Each row is followed by its class.
[-0.31 -0.10  0.57 -0.88 -0.33 -0.48 -2.96 -0.99  1.44  2.21 -0.13  0.74
  0.71 -0.57  0.80  0.19 -2.80 -0.30] -> W
[-0.21  0.26  0.09  0.91  0.07 -0.48 -2.85 -2.95  1.08  1.54  0.55  1.16
  2.95  0.36  0.20 -0.88 -1.38 -0.22] -> W
[-0.39  0.18  0.61 -0.47 -0.48 -0.55 -1.71 -0.07  0.67  1.87 -0.27  0.62
  3.49 -0.82  0.58  0.12 -1.55 -0.78] -> W
[ 0.12  0.31  0.49 -0.12 -0.31  0.09 -3.81  0.41  0.71  2.01 -0.72  1.34
 -0.38  1.02 -0.10 -0.37 -2.09 -0.90] -> W
[-0.23  0.73  0.50 -1.30  0.12 -0.15 -1.40 -0.33 -0.33  0.36 -0.24  1.23
  2.14  1.04  0.65 -0.18 -1.42 -0.59] -> G
[-0.26 -0.03  0.01  0.20 -0.32  0.08 -0.05 -2.64  0.77  0.56  1.42 -0.25
 -0.59 -1.52 -0.14  1.07  0.88 -1.34] -> W
[ 0.15  1.27  0.32  0.43 -0.32 -0.58 -3.49 -1.78  1.18  2.60 -1.63  1.21
 -0.34  2.74  0.52 -1.56 -0.46 -0.84] -> W
[ 0.70  1.76  1.10 -0.60  0.26 -0.46 -4.37  1.81 -0.85 -0.76  0.15  0.59
  5.31  0.44  0.72 -0.26 -1.77  0.38] -> G
[-0.29  0.36  0.60  0.23 -0.15  0.00 -2.78 -1.92  0.85  2.28 -0.76  0.77
  5.21  1.69  0.87 -0.34 -2.21 -0.35] -> W
[-0.59  0.24 -0.03  0.65  0.09 -0.05 -2.90 -2.56  0.78  2.14 -0.58  0.83
  1.88 -0.60 -0.07 -0.29 -0.47 -0.59] -> W
[ 0.02  0.87  0.77 -0.13  0.45 -1.14 -2.22 -1.80  1.60  2.43 -2.07  1.04
  5.14  0.18  0.76 -1.59 -1.60 -0.04] -> W
[ 0.07 -0.18  1.20 -0.44 -0.18 -1.08 -0.47 -0.11  0.12  2.99  0.61  0.79
  3.57  0.95  0.77 -0.25 -2.28 -0.15] -> W
[-0.27  0.32  0.76 -0.51  0.24 -0.40 -3.13 -0.72  2.11  0.10 -1.44  1.11
  6.27 -1.01  0.41 -1.54 -2.81  0.08] -> W
[-0.50 -0.18  1.23 -0.43  0.07 -0.43  2.06 -2.03  1.24  2.98  0.95  0.48
  1.47 -0.52 -0.24  0.16 -1.61 -0.16] -> W
[ 0.66  0.49  0.82 -0.19 -0.44 -0.11 -1.61 -0.39  0.79  1.26 -0.59  1.58
  1.69  0.20  0.84 -0.87 -2.01  0.40] -> W
[-0.04  0.70  1.59  0.25 -0.14 -0.29 -5.69 -2.20  1.19  2.80 -0.07  0.56
  0.83  0.55  0.09  0.28 -0.67 -0.79] -> W
[-0.76  0.67  0.11 -0.76 -0.43 -0.14 -1.90 -1.86  2.74  3.22 -1.48  0.67
  4.49  0.19  0.67 -1.14 -2.82  0.23] -> W

Each row is followed by its class.
[ 0.41 -1.02 -0.08 -0.65 -1.72 -1.98  1.16  1.47 -1.70  1.14  2.09 -0.82
  4.18  2.84  1.48  0.22  2.55  0.99] -> Q404
[ 0.38 -1.56 -1.16 -0.22  1.14  0.54 -1.68  1.46 -0.17  0.71 -0.39 -0.52
  0.46  0.89 -1.01  1.11  0.32 -0.04] -> Q404
[ 0.83  0.70 -0.18 -0.95  0.08 -1.44  0.09  0.72 -0.47  0.89  0.12 -1.75
  0.78  1.85 -0.26  0.79  0.55 -0.50] -> q615
[ 0.06 -1.98 -0.36  0.10 -1.59 -0.18 -0.28  2.23  0.13  0.87  0.12  0.18
  2.38  1.56 -1.38  1.52  2.24 -1.48] -> Q404
[ 0.94  0.06  0.41 -0.58 -1.16 -2.16  0.32  1.65  0.15  0.60 -0.39 -0.67
  1.12  0.61 -1.00  1.42 -0.56 -1.35] -> q615
[ 0.98 -0.30 -0.26 -0.80 -0.39 -1.85 -0.06  1.06 -0.27  1.23 -1.32 -0.33
  0.53  0.61 -0.11  0.63 -0.27 -1.53] -> q615
[ 0.85 -0.06 -0.17 -1.42 -0.80 -1.72  0.12  0.74  1.13  0.45 -0.35 -1.40
  1.02  1.16 -0.78  1.40 -0.56 -0.97] -> q615
[-0.37 -0.03 -0.29 -0.73 -1.17 -1.16  0.26  1.01  0.09  0.37 -0.04 -0.82
  1.17  0.91 -0.55  1.24 -0.42 -0.67] -> q615
[ 0.37 -0.45 -0.30 -1.66 -0.77 -2.74  0.63  0.69  0.38  0.18  0.22 -1.44
  1.57  1.36 -0.28  0.91  0.21 -0.55] -> q615
[ 0.18 -2.35  0.11 -0.13 -2.23 -0.01 -0.34  2.24  0.17  1.39  0.23  0.43
  2.48  1.42 -1.15  1.40 -0.59 -0.78] -> Q404
[ 0.23 -1.32 -0.38 -0.06 -1.00  0.14 -0.70  2.35  0.54  1.20  0.38  0.40
  1.96  1.45 -1.26  1.54 -0.27 -1.49] -> Q404
[ 0.68 -2.50 -0.47 -0.24 -1.23 -0.68 -0.44  1.84 -0.88  1.46  0.00  0.60
  1.43  0.04 -1.02  0.35 -0.39 -0.90] -> Q404
[ 0.86 -0.94 -0.53 -1.04 -1.07 -2.56  0.62  1.41 -0.44  1.36  0.52 -1.18
  1.28  1.25 -0.71  1.02 -0.15 -0.51] -> q615
